Below is a small trained network, with its code and all its weights. Each question gives an input and a target symbol and asks what happens when units are switched off, that is, made to give their printed mean instead of their output.

import numpy as np


def w(rows, s, z=0):
    codes = np.array(rows[::2]) - 128.0
    scale = np.full(codes.shape[1], s)
    scale[-1] = z or s
    return codes * scale


def norm(h):
    return h / np.sqrt((h * h).mean(-1, keepdims=True) + 1e-5)


def f(y):
    return np.maximum(y, 0)


def softmax(a):
    e = np.exp(a - a.max(-1, keepdims=True))
    return e / e.sum(-1, keepdims=True)


def log_softmax(a):
    a = a - a.max(-1, keepdims=True)
    return a - np.log(np.exp(a).sum(-1, keepdims=True))


def net(x, mask):
    ids = ['γδζημξπτψ'.index(c) for c in x.split()]
    T = len(ids)
    res = E[ids] + P[:T]
    u = 0
    for l in range(3):
        r = norm(res)
        for j in range(2):
            rows = slice(4 * j, 4 * j + 4)
            q, k, v = (r @ M[l][rows].T for M in (Q, K, V))
            z = softmax(np.where(np.tri(T) > 0, q @ k.T / 4**0.5, -1e9)) @ v
            o = O[l][rows]
            res = res + np.where(mask[u + j], z, o[:, -1]) @ o[:, :-1]
        u += 2
        y = f(norm(res) @ A[l][:, :-1].T + A[l][:, -1])
        res = res + np.where(mask[u : u + 8], y, B[l][:, -1]) @ B[l][:, :-1]
        u += 8
    return log_softmax(norm(res)[-1] @ U[:, :-1].T + U[:, -1])


Q, K, V, O, A, B = {}, {}, {}, {}, {}, {}
E = w([
[127,155,126,53],'γ',
[129,152,124,59],'δ',
[126,156,125,53],'ζ',
[244,193,152,179],'η',
[154,184,150,58],'μ',
[122,210,149,108],'ξ',
[91,47,73,98],'π',
[202,83,30,133],'τ',
[252,27,106,125],'ψ',
],0.003)
P = w([
[128,144,88,70],'0',
[130,232,9,54],'1',
[195,137,73,30],'2',
[108,104,124,116],'3',
[94,251,56,136],'4',
[194,127,99,35],'5',
[97,77,153,150],'6',
[66,235,82,177],'7',
[199,112,123,51],'8',
[72,55,177,194],'9',
[47,190,98,230],'10',
[193,93,155,63],'11',
],0.0024)
Q[0] = w([
[1,96,74,173],'L0H0',
[141,126,94,96],'L0H0',
[215,229,124,46],'L0H0',
[221,230,186,149],'L0H0',
[179,146,147,132],'L0H1',
[61,81,122,104],'L0H1',
[139,177,126,77],'L0H1',
[175,179,146,11],'L0H1',
],0.0038)
K[0] = w([
[152,101,96,3],'L0H0',
[100,103,149,131],'L0H0',
[35,177,151,226],'L0H0',
[112,198,171,177],'L0H0',
[119,77,128,122],'L0H1',
[135,203,104,168],'L0H1',
[92,122,163,119],'L0H1',
[97,75,216,158],'L0H1',
],0.004)
V[0] = w([
[189,71,151,116],'L0H0',
[147,130,150,59],'L0H0',
[137,113,151,43],'L0H0',
[7,136,185,106],'L0H0',
[139,148,98,209],'L0H1',
[160,99,77,178],'L0H1',
[98,195,62,225],'L0H1',
[60,144,48,118],'L0H1',
],0.0016)
O[0] = w([
[186,143,198,207,108],'L0H0',
[3,35,175,129,190],'L0H0',
[46,73,159,152,172],'L0H0',
[93,169,2,188,2],'L0H0',
[179,174,126,242,102],'L0H1',
[154,192,113,149,115],'L0H1',
[120,120,48,241,125],'L0H1',
[112,111,52,38,150],'L0H1',
],0.00099,0.00095)
A[0] = w([
[165,208,95,133,93],'L0N0',
[108,53,94,171,59],'L0N1',
[125,168,117,147,164],'L0N2',
[138,108,185,77,89],'L0N3',
[56,88,79,33,250],'L0N4',
[3,112,152,114,236],'L0N5',
[95,94,159,57,181],'L0N6',
[42,83,136,55,114],'L0N7',
],0.0037,0.0015)
B[0] = w([
[81,70,144,119,221],'L0N0',
[107,125,57,80,147],'L0N1',
[99,108,134,71,179],'L0N2',
[161,111,177,151,160],'L0N3',
[221,205,154,144,255],'L0N4',
[167,209,55,253,194],'L0N5',
[191,178,175,172,194],'L0N6',
[221,151,173,219,179],'L0N7',
],0.0031,0.0025)
Q[1] = w([
[51,120,127,172],'L1H0',
[197,168,182,122],'L1H0',
[83,139,107,134],'L1H0',
[2,141,72,197],'L1H0',
[154,150,113,128],'L1H1',
[152,123,153,144],'L1H1',
[156,133,123,136],'L1H1',
[161,142,116,145],'L1H1',
],0.0092)
K[1] = w([
[254,250,179,15],'L1H0',
[43,96,144,252],'L1H0',
[186,205,130,69],'L1H0',
[242,234,129,15],'L1H0',
[177,33,81,162],'L1H1',
[133,101,172,183],'L1H1',
[176,102,129,186],'L1H1',
[156,67,101,194],'L1H1',
],0.0049)
V[1] = w([
[75,93,91,127],'L1H0',
[24,158,66,194],'L1H0',
[131,2,60,85],'L1H0',
[156,44,24,201],'L1H0',
[18,148,157,110],'L1H1',
[133,137,149,135],'L1H1',
[115,140,65,55],'L1H1',
[119,141,90,124],'L1H1',
],0.0031)
O[1] = w([
[164,230,95,69,46],'L1H0',
[89,228,61,121,53],'L1H0',
[207,125,106,6,35],'L1H0',
[126,57,46,113,116],'L1H0',
[167,184,166,140,1],'L1H1',
[123,99,125,118,138],'L1H1',
[74,190,150,136,139],'L1H1',
[100,120,138,120,134],'L1H1',
],0.0025,0.0029)
A[1] = w([
[138,123,201,154,99],'L1N0',
[74,171,113,199,3],'L1N1',
[238,120,74,197,170],'L1N2',
[84,160,64,87,226],'L1N3',
[67,55,3,130,85],'L1N4',
[80,121,229,100,55],'L1N5',
[87,68,145,201,174],'L1N6',
[72,194,133,192,135],'L1N7',
],0.0039,0.0027)
B[1] = w([
[101,158,131,119,159],'L1N0',
[80,172,110,94,146],'L1N1',
[62,117,119,133,253],'L1N2',
[168,61,92,94,166],'L1N3',
[123,254,176,81,148],'L1N4',
[153,193,94,146,132],'L1N5',
[148,122,115,54,184],'L1N6',
[164,109,134,50,188],'L1N7',
],0.0052,0.0041)
Q[2] = w([
[146,156,80,2],'L2H0',
[200,119,201,158],'L2H0',
[68,129,186,200],'L2H0',
[68,123,138,139],'L2H0',
[93,194,154,220],'L2H1',
[29,185,94,136],'L2H1',
[116,142,207,120],'L2H1',
[140,142,25,98],'L2H1',
],0.0045)
K[2] = w([
[194,236,154,61],'L2H0',
[230,64,152,219],'L2H0',
[39,66,106,147],'L2H0',
[65,114,112,123],'L2H0',
[161,245,152,119],'L2H1',
[253,180,159,141],'L2H1',
[141,159,130,38],'L2H1',
[126,59,157,190],'L2H1',
],0.004)
V[2] = w([
[103,231,104,74],'L2H0',
[115,129,168,89],'L2H0',
[107,132,163,77],'L2H0',
[188,65,195,118],'L2H0',
[162,183,244,192],'L2H1',
[52,182,144,40],'L2H1',
[166,131,203,5],'L2H1',
[202,34,108,243],'L2H1',
],0.0014)
O[2] = w([
[188,81,133,185,186],'L2H0',
[126,127,116,159,162],'L2H0',
[123,122,109,164,170],'L2H0',
[84,132,112,142,159],'L2H0',
[211,60,64,61,90],'L2H1',
[57,97,146,49,171],'L2H1',
[118,152,105,107,254],'L2H1',
[180,129,106,251,60],'L2H1',
],0.0022,0.00085)
A[2] = w([
[121,168,189,177,108],'L2N0',
[139,152,3,90,78],'L2N1',
[95,109,130,145,136],'L2N2',
[198,207,101,75,134],'L2N3',
[97,145,111,90,204],'L2N4',
[134,99,204,138,5],'L2N5',
[33,218,127,124,67],'L2N6',
[116,89,77,198,12],'L2N7',
],0.0051,0.0024)
B[2] = w([
[158,110,86,65,163],'L2N0',
[112,180,100,1,218],'L2N1',
[117,138,142,154,146],'L2N2',
[66,94,112,180,253],'L2N3',
[152,146,64,163,220],'L2N4',
[49,133,165,75,144],'L2N5',
[65,225,159,158,184],'L2N6',
[55,99,101,204,142],'L2N7',
],0.0048,0.0035)
U = w([
[192,146,146,153,147],'γ',
[180,139,139,155,89],'δ',
[194,148,146,162,158],'ζ',
[52,64,222,100,125],'η',
[171,157,214,77,76],'μ',
[60,254,128,139,77],'ξ',
[81,56,62,232,91],'π',
[141,138,26,42,154],'τ',
[198,30,119,108,253],'ψ',
],0.0083,0.0016)

Each question gives the input, a string of symbols that net reads in full, and the target symbol t.
The units are the heads (4 rows each of Q, K, V and O) and the neurons (one row each of A and B). Each row of codes is followed by its name. A weight is (code - 128) times the scale printed after its matrix; where a second scale follows, it is the last column's (O, A, B and U).
mask holds one flag per unit, layer by layer, with each layer's heads first. A switched-off unit (its flag False) gives its mean, the last column of its rows in O or B, instead of its output. The means were averaged over made-up inputs and are rounded, as every weight is.
A unit's drop is (log p(t) with every unit on - log p(t) with that unit switched off) / (log p(t) with every unit on - log p(t) with every unit switched off).
The circuit of an input: a set's keep is (log p(t) with only the set's units on - log p(t) with every unit switched off) / (log p(t) with every unit on - log p(t) with every unit switched off). Starting from the 12 units with the biggest drops (on a tie, the unit counted first), units are removed one at a time, each time the one whose removal leaves the highest keep (on an exact tie, the one counted first), for as long as the keep stays at least 0.8.
units of the circuit, in order: the units of the circuit, biggest drop first
most important unit: the unit with the biggest drop
top k neurons: the k neurons with the biggest drops, biggest first
k most important neurons of layer l: the k neurons of layer l with the biggest drops, biggest first
heads that matter: for each layer, one digit per head in row order, 1 if its drop is at least 0.15 and else 0, layers parted by /
input η ξ ξ π μ π ψ γ ψ ξ μ η, target ξ: units of the circuit, in order -> L0N4, L1N2, L1N7
input ζ τ ζ τ τ ξ π η η μ, target μ: heads that matter -> 00 / 00 / 00
input γ π τ ξ ζ μ, target ξ: 2 most important neurons of layer 1 -> L1N3, L1N7
input μ ξ ξ ζ η δ, target η: top 4 neurons -> L2N4, L0N5, L2N3, L1N4
input ξ ψ τ ψ ξ τ ψ ζ τ δ ξ δ, target ξ: 2 most important neurons of layer 2 -> L2N3, L2N1
input ψ ξ μ, target ψ: top 4 neurons -> L2N6, L2N1, L2N3, L1N4
input η δ η ξ η ξ η τ η ξ η δ, target ξ: 3 most important neurons of layer 0 -> L0N4, L0N7, L0N6
input ξ η η η τ ζ γ π γ τ η η, target τ: units of the circuit, in order -> L1H0
input π δ η η ξ η ψ ξ δ, target ψ: top 2 neurons -> L2N6, L2N1
input ζ μ π π ψ η π ψ ζ η δ, target τ: units of the circuit, in order -> L1N7, L1N6
input τ η η η η μ π τ η ξ τ, target ξ: units of the circuit, in order -> L1N4, L2N6
input η η γ η π δ ζ μ, target τ: top 2 neurons -> L1N7, L1N3
input π ζ γ τ η, target τ: top 2 neurons -> L1N7, L0N6
input η η η μ, target μ: top 2 neurons -> L2N0, L2N3
input τ ξ ψ η τ η η η η δ ζ, target τ: units of the circuit, in order -> L1N7, L1N3, L1N2
input ζ η ξ η ξ η π η η η ζ π, target π: top 3 neurons -> L1N2, L0N4, L1N7
input π ξ γ, target π: most important unit -> L2N3
input μ δ γ, target μ: top 3 neurons -> L0N5, L0N4, L2N4
input η ξ τ ξ ζ ξ η ξ μ, target ξ: units of the circuit, in order -> L1H0, L1N7, L2N1
input τ η γ ξ η γ, target ξ: top 2 neurons -> L0N4, L2N3
input η ζ γ ξ ζ ζ, target ξ: 2 most important neurons of layer 1 -> L1N3, L1N7
input η η μ ξ η η ψ η δ, target ψ: most important unit -> L1H0
input π π η, target π: heads that matter -> 00 / 00 / 01
input γ γ η π η ξ γ η π γ ψ, target τ: top 3 neurons -> L1N6, L0N1, L1N4
input ζ η η δ η ξ η μ, target τ: units of the circuit, in order -> L1N7, L1N3, L0N6
input ξ ξ ξ ξ η τ η π ζ π ζ ξ, target π: heads that matter -> 00 / 10 / 00
